Below is a small trained network, with its code and all its weights. Each question gives an input and a target symbol and asks what happens when units are switched off, that is, made to give their printed mean instead of their output.

import numpy as np


def w(rows, s, z=0):
    codes = np.array(rows[::2]) - 128.0
    scale = np.full(codes.shape[1], s)
    scale[-1] = z or s
    return codes * scale


def f(y):
    return y / 2 * (1 + np.tanh(0.7978845608 * (y + 0.044715 * y**3)))


def softmax(a):
    e = np.exp(a - a.max(-1, keepdims=True))
    return e / e.sum(-1, keepdims=True)


def log_softmax(a):
    a = a - a.max(-1, keepdims=True)
    return a - np.log(np.exp(a).sum(-1, keepdims=True))


def net(x, mask):
    ids = ['αβδηθμψω'.index(c) for c in x.split()]
    T = len(ids)
    res = E[ids] + P[:T]
    u = 0
    for l in range(2):
        r = res
        for j in range(2):
            rows = slice(2 * j, 2 * j + 2)
            q, k, v = (r @ M[l][rows].T for M in (Q, K, V))
            z = softmax(np.where(np.tri(T) > 0, q @ k.T / 2**0.5, -1e9)) @ v
            o = O[l][rows]
            res = res + np.where(mask[u + j], z, o[:, -1]) @ o[:, :-1]
        u += 2
        y = f(res @ A[l][:, :-1].T + A[l][:, -1])
        res = res + np.where(mask[u : u + 12], y, B[l][:, -1]) @ B[l][:, :-1]
        u += 12
    return log_softmax(res[-1] @ U[:, :-1].T + U[:, -1])


Q, K, V, O, A, B = {}, {}, {}, {}, {}, {}
E = w([
[128,124,167,169],'α',
[191,135,168,212],'β',
[147,1,108,158],'δ',
[157,116,80,93],'η',
[130,165,89,81],'θ',
[19,80,161,77],'μ',
[111,156,98,77],'ψ',
[46,228,194,48],'ω',
],0.0092)
P = w([
[130,196,91,131],'0',
[173,160,121,111],'1',
[76,197,94,145],'2',
[177,142,162,91],'3',
[52,192,104,152],'4',
[177,125,194,77],'5',
[29,183,109,156],'6',
[172,113,227,63],'7',
[1,183,109,156],'8',
[173,109,248,50],'9',
],0.0097)
Q[0] = w([
[67,123,81,158],'L0H1',
[150,94,91,89],'L0H1',
[254,36,152,103],'L0H2',
[68,248,77,14],'L0H2',
],0.029)
K[0] = w([
[90,145,84,179],'L0H1',
[126,135,185,161],'L0H1',
[191,159,111,34],'L0H2',
[132,75,253,139],'L0H2',
],0.031)
V[0] = w([
[69,96,186,48],'L0H1',
[113,64,33,107],'L0H1',
[142,141,91,99],'L0H2',
[51,83,73,4],'L0H2',
],0.015)
O[0] = w([
[184,192,43,103,254],'L0H1',
[169,197,204,192,1],'L0H1',
[175,130,117,157,156],'L0H2',
[164,175,5,32,176],'L0H2',
],0.011,0.0027)
A[0] = w([
[91,97,145,131,90],'L0N1',
[129,47,112,174,151],'L0N2',
[41,169,52,205,129],'L0N3',
[123,66,83,141,75],'L0N4',
[136,63,158,24,90],'L0N5',
[137,128,93,206,3],'L0N6',
[81,148,76,221,103],'L0N7',
[49,177,143,107,41],'L0N8',
[249,63,121,167,108],'L0N9',
[134,170,175,53,118],'L0N10',
[125,145,112,96,79],'L0N11',
[153,159,134,153,211],'L0N12',
],0.012,0.0052)
B[0] = w([
[196,164,105,140,178],'L0N1',
[104,156,102,90,186],'L0N2',
[67,128,181,99,244],'L0N3',
[170,174,86,111,121],'L0N4',
[165,175,217,231,255],'L0N5',
[155,118,157,229,120],'L0N6',
[193,167,45,159,197],'L0N7',
[174,148,84,168,192],'L0N8',
[119,4,114,172,174],'L0N9',
[89,59,123,94,250],'L0N10',
[151,58,116,154,242],'L0N11',
[121,130,67,43,177],'L0N12',
],0.017,0.005)
Q[1] = w([
[161,252,151,117],'L1H1',
[108,125,146,65],'L1H1',
[37,150,51,184],'L1H2',
[87,139,67,116],'L1H2',
],0.011)
K[1] = w([
[2,122,23,231],'L1H1',
[112,64,143,155],'L1H1',
[39,166,65,173],'L1H2',
[82,139,61,167],'L1H2',
],0.0098)
V[1] = w([
[195,148,195,40],'L1H1',
[83,161,61,129],'L1H1',
[79,254,95,78],'L1H2',
[20,63,91,231],'L1H2',
],0.01)
O[1] = w([
[170,103,176,97,41],'L1H1',
[94,170,140,216,250],'L1H1',
[254,117,181,80,14],'L1H2',
[131,200,94,224,205],'L1H2',
],0.0072,0.0015)
A[1] = w([
[180,76,104,167,88],'L1N1',
[86,47,113,52,104],'L1N2',
[156,38,233,150,156],'L1N3',
[57,70,150,93,135],'L1N4',
[66,137,144,73,170],'L1N5',
[134,159,187,177,2],'L1N6',
[204,93,56,173,178],'L1N7',
[112,185,182,78,115],'L1N8',
[142,138,113,183,111],'L1N9',
[67,118,126,92,183],'L1N10',
[166,154,209,179,189],'L1N11',
[1,162,161,110,131],'L1N12',
],0.013,0.0076)
B[1] = w([
[165,139,157,174,167],'L1N1',
[171,161,165,227,245],'L1N2',
[139,191,177,70,172],'L1N3',
[137,45,151,95,196],'L1N4',
[85,82,137,92,165],'L1N5',
[251,109,132,71,160],'L1N6',
[114,159,85,69,228],'L1N7',
[151,195,85,163,148],'L1N8',
[101,115,181,101,183],'L1N9',
[122,107,99,71,179],'L1N10',
[38,91,126,171,206],'L1N11',
[132,161,59,173,147],'L1N12',
],0.024,0.013)
U = w([
[74,137,170,253,147],'α',
[141,156,63,65,252],'β',
[153,151,192,134,110],'δ',
[22,80,205,42,185],'η',
[131,16,171,148,86],'θ',
[190,125,104,210,28],'μ',
[121,43,71,140,112],'ψ',
[139,120,211,93,133],'ω',
],0.0051,0.0025)

Each question gives the input, a string of symbols that net reads in full, and the target symbol t.
The units are the heads (2 rows each of Q, K, V and O) and the neurons (one row each of A and B). Each row of codes is followed by its name. A weight is (code - 128) times the scale printed after its matrix; where a second scale follows, it is the last column's (O, A, B and U).
mask holds one flag per unit, layer by layer, with each layer's heads first. A switched-off unit (its flag False) gives its mean, the last column of its rows in O or B, instead of its output. The means were averaged over made-up inputs and are rounded, as every weight is.
A unit's drop is (log p(t) with every unit on - log p(t) with that unit switched off) / (log p(t) with every unit on - log p(t) with every unit switched off).
The circuit of an input: a set's keep is (log p(t) with only the set's units on - log p(t) with every unit switched off) / (log p(t) with every unit on - log p(t) with every unit switched off). Starting from the 12 units with the biggest drops (on a tie, the unit counted first), units are removed one at a time, each time the one whose removal leaves the highest keep (on an exact tie, the one counted first), for as long as the keep stays at least 0.8.
units of the circuit, in order: the units of the circuit, biggest drop first
unit that matters most: the unit with the biggest drop
top k neurons: the k neurons with the biggest drops, biggest first
top k neurons in layer l: the k neurons of layer l with the biggest drops, biggest first
heads that matter: for each layer, one digit per head in row order, 1 if its drop is at least 0.15 and else 0, layers parted by /
input ψ β ψ μ, target α: top 3 neurons : [L0N5; L0N3; L0N12]
input ψ ψ δ ψ η, target β: units of the circuit, in order : [L1N2; L1N11]
input β θ δ η ω, target β: heads that matter : 10 / 01
input η α η α, target η: heads that matter : 10 / 00
input η ω μ η β δ θ μ η, target θ: top 2 neurons in layer 0 : [L0N3; L0N7]
input ψ ψ ω α α θ θ β η, target η: units of the circuit, in order : [L1N2]
input ω α β η η θ, target θ: top 3 neurons : [L0N7; L0N10; L0N8]
input ω α μ η θ ψ, target θ: top 3 neurons : [L0N10; L0N7; L0N8]
input ω ψ α ψ ψ θ μ ω μ β, target β: top 3 neurons : [L1N7; L0N5; L0N10]
input δ α α θ θ, target α: top 4 neurons : [L0N3; L1N7; L0N10; L0N11]
input η δ μ ψ δ α θ η δ, target β: units of the circuit, in order : [L0H2; L1N2; L0N10; L1N11]
input η α ω θ ψ β ψ η, target α: top 4 neurons in layer 0 : [L0N5; L0N12; L0N7; L0N3]
input θ α η ψ ψ α θ η, target η: top 4 neurons in layer 0 : [L0N5; L0N12; L0N2; L0N3]
input β μ μ δ δ θ θ δ θ ψ, target ψ: heads that matter : 10 / 01
input μ α ψ, target α: unit that matters most : L0H2
input θ ω α δ ψ θ η β δ α, target α: top 3 neurons : [L0N5; L0N9; L1N12]
input ψ μ ω ψ, target μ: top 2 neurons in layer 0 : [L0N3; L0N10]
input β θ ω, target η: top 4 neurons in layer 0 : [L0N8; L0N1; L0N7; L0N5]
input θ β μ β ω ψ ψ, target η: top 3 neurons in layer 0 : [L0N7; L0N8; L0N1]
input μ α θ β ω μ, target α: top 4 neurons in layer 0 : [L0N5; L0N9; L0N3; L0N12]
input δ μ α θ ω, target α: heads that matter : 01 / 01
input β β α α η θ ψ, target α: top 2 neurons : [L0N3; L1N11]
input ψ ω θ ω β θ θ, target η: top 3 neurons : [L0N7; L1N2; L1N11]
input δ ψ θ, target β: heads that matter : 00 / 00
input β α θ ψ θ θ η, target α: heads that matter : 01 / 00
input μ β ψ δ, target α: top 2 neurons : [L0N5; L0N12]
